Each row is followed by its group and then its class within the group.
[ -6.1  -6.4 -10.1   6.0   0.0 -15.2 -21.0   9.7   4.8   9.6   5.0  -3.9
   3.2  -7.2  -0.7  -9.7 -11.8   3.2   6.1 -10.8  -1.2   3.5   9.9  19.7
  -4.1  -6.8   9.3  -4.8  17.7  -2.5  14.5 -15.2  15.9   7.8  11.7  -1.1
  -4.4   2.9   7.3   4.2  -5.2  12.5 -16.7  21.4   0.6   8.5  -3.4   8.8
   3.9  -0.7   0.4   1.7  -8.0  -0.2   7.9   0.5  -0.3 -15.1 -12.3  -6.7
  -1.6  -0.9  -1.5  16.1  -5.1  -3.5  -1.0 -12.6 -13.4] : sc/<35>
[ -5.3  -1.5  -3.7  -0.8  12.5 -17.1 -18.5   5.3  15.3 -10.3  -1.4  -1.2
  -3.9   4.7   4.0  -8.5  -5.0   0.7   4.0  -1.0 -11.0  -5.2  11.5   5.4
  -3.2  -4.0   3.0  -5.1  -1.6  -1.3  12.0  -9.2  30.0   3.5   1.7  -7.5
  -3.8   3.0  10.6   3.3   5.3   9.1   1.5   4.5   4.4   6.8   2.1   3.8
   4.8 -11.3   9.9   3.3  -8.3   6.9  -5.2   3.2  -0.4  11.2   9.2  -3.8
  -3.3   0.4   2.5  10.4  -2.8  -5.4  -2.4  -8.0 -10.3] : sc/<35>
[ -0.9   3.5  -2.4   7.1   3.9 -10.1   5.2  -0.1   3.9 -12.0   2.5 -11.0
   3.7 -11.0   0.8  -8.2  -7.2   4.7  -7.7   8.9 -22.0  -2.5  18.7  16.3
   6.2  -8.4   1.5  -7.7  31.7  16.0  25.4 -10.4  27.7   5.8  21.7   8.1
  -2.4 -19.4   8.3  -0.9  20.1  -2.5 -15.1   0.7   8.6  14.3  13.6  -5.8
   3.6   0.5 -12.6   5.4  -1.1   0.7   6.9 -21.3   2.5   3.3  17.3   1.6
  -6.7 -10.8   6.3  18.5 -10.8   0.9  13.2  -2.0 -22.5] : tt/<48>
[  1.1  -0.7  15.1   1.0   0.1  -1.6   3.7   5.8  17.9  -2.1   2.3  -8.1
   2.3 -19.0  -0.7  -6.7   1.4 -10.8   1.1   0.4   3.3  -0.7  -3.7  19.4
   2.8  -2.6 -10.1   0.1  12.4  14.9  23.3  -8.1  22.9   0.2   6.7   7.1
  -2.6  -7.2  -8.2   2.0  17.1 -13.5  -2.7  12.4   9.1  -4.7   0.0 -13.0
   5.3   3.9 -10.3  13.6 -11.6   4.3   7.7   4.5  -2.6   3.3   5.1 -15.2
  -1.5 -10.1   8.6  -0.5   4.8  -2.0   0.3   4.2  -2.9] : tt/<41>
[-26.9   0.7  -8.3   3.8 -11.4  -6.0 -11.5   0.8  -2.9  -3.9 -13.3  -1.2
   4.3   3.4  -7.3  -0.9  -9.7 -23.0  -3.8   7.7  -5.2  -3.0  10.7  13.7
  -6.0  -7.2   9.7   6.2   1.1   9.2   6.3  -7.1   7.0  -2.3  -4.6 -15.5
  -0.1  -2.9   2.4   0.0  -2.8  14.7 -17.3   1.7   0.3   7.7  12.1   4.2
   8.9  -7.0  -1.0   5.4   0.7   1.4   4.1   2.2   3.6  12.3  15.0  -7.5
   3.0   5.4  -0.5   9.2 -13.3   1.4  -3.2  -9.0  -2.8] : sc/<35>
[ -0.4   7.3  -1.9   0.6   4.2   8.9 -15.0  15.3   2.6 -16.4   1.2  -5.3
   1.6 -20.0 -12.7 -16.2  -6.4 -18.8  -5.9  -0.7  -8.4  -3.3  19.3  17.2
  15.8  -5.4  -5.9  -1.5  49.6  -9.3  18.8  -5.7  15.6  10.4  17.5   4.9
  -3.1   3.2   6.9  -6.1   3.4   1.3 -14.2   9.9   2.8  12.3  -1.4 -17.8
   4.6  -8.0  -2.5  18.8  -3.3   4.0  22.6   8.4   3.0  12.6   9.7   2.1
   2.0  -9.6  11.6  25.9  -8.2  -4.0   1.9   1.4 -11.9] : tt/<48>
[ 15.7   9.7  -1.5   7.4  11.6 -15.5 -22.9  -9.1  20.6 -11.0  -1.5 -13.3
   2.8  10.1  -1.6  -4.4  -8.3   7.7   5.5   8.7 -14.7  -1.6  27.6  -9.0
   5.1 -12.5  19.4  -5.8  32.9   3.3  21.7 -18.6  35.6   9.5  54.2  -1.1
  -9.8  -3.2  18.2  -7.6   4.2  15.9 -21.2   8.9  26.0   6.2   4.8   3.8
  12.8  -5.8   6.8  22.9 -18.8   9.2 -14.3  -4.9  -0.8   9.5  18.1  -6.6
  -2.8 -21.4  -0.9  22.3 -12.9 -22.1   3.7 -16.7 -25.4] : sc/<35>
[ 20.4   3.6  -3.2   9.8  21.5   6.4 -17.2 -23.1  25.9 -16.6   6.5 -18.5
 -10.4   4.9  -6.9 -23.6  -5.3   8.5  -9.7   4.4 -19.7  -9.8  31.0  -3.8
  13.0 -11.3   2.7  -6.0  60.2   3.4  19.7 -20.4  62.7  13.5  81.1 -12.2
  -1.9   1.0  20.7 -16.1  31.7   5.2 -19.2  27.9  29.3  13.8 -12.3  -8.8
   5.9  -2.9   4.6  11.6   6.1   8.6  -3.9 -10.1  -4.5  -6.6  10.5  -4.0
 -15.3 -36.7   9.0  36.4 -16.2   2.2  -5.0  -8.0 -45.4] : sc/<31>
[  1.6  11.8  -1.1   6.3  12.7  10.1  32.8  -3.0  -0.1  -9.3   1.6  -9.9
  -7.1  -5.4 -16.4  -3.9  -5.0 -16.8  -4.7   4.0  -8.3  -1.8  13.1  17.5
   4.3  -0.1  10.0 -15.3  30.3   3.7   9.2  -6.8  20.3 -16.6  23.9  -4.7
  -9.0   3.8   1.1   2.0  15.0   7.8  -6.4   7.1  14.5   4.2  -8.3  -2.1
   5.8  -6.9   1.1  -1.7  -3.3   2.9   8.8   0.1   0.6   9.8   0.6 -14.9
  -0.7   1.1  -1.8  10.6  -3.9   1.0   6.5  -0.6  -9.4] : tt/<37>
[ -7.0   5.3   8.0  -2.1   8.9 -14.1  -3.9   7.9  -2.2 -10.4   4.2  -4.5
   1.8   5.2  -3.6 -22.8  -1.8 -21.3  -2.7  -6.8 -10.2   4.2  12.4  18.2
   6.9  -0.3  17.5  -2.2  34.4  -0.6   6.4 -11.0  12.5   2.0   0.6  71.4
  11.5   4.5 -18.9  -2.0 -17.8   0.8   7.2   7.2   5.5  13.0   1.0 -15.7
   4.8  -4.6   0.4   2.0   6.5  -2.9  16.9  -2.4  -5.6  16.7 -67.3  -8.3
   3.1  -5.2   9.8  -1.4 -10.5  -0.4  11.4   6.5 -15.8] : tt/<48>
[ -2.7   1.4 -13.2  18.5   4.0  -7.9  -9.4   8.9  12.9  -8.3   3.7  -6.3
  -1.9 -11.3 -12.5 -25.1   8.1 -32.7  -4.7   2.0   1.4  -5.5  17.6  34.9
   8.0 -10.8  -4.2   2.6  69.9  -2.9  14.4   4.0  44.8  -0.1  25.2  -5.8
 -23.1  -5.8  -2.5  -2.3   7.6   8.2 -13.3  10.7  37.4  26.8  -5.5 -17.9
   6.2   0.5  -1.5   8.6   2.7  11.4  19.8  -2.6  -0.9  12.0   5.1  -2.4
  -1.6 -11.1   3.6  14.8 -16.7  -4.3  -5.1  -4.0  -8.9] : tt/<48>
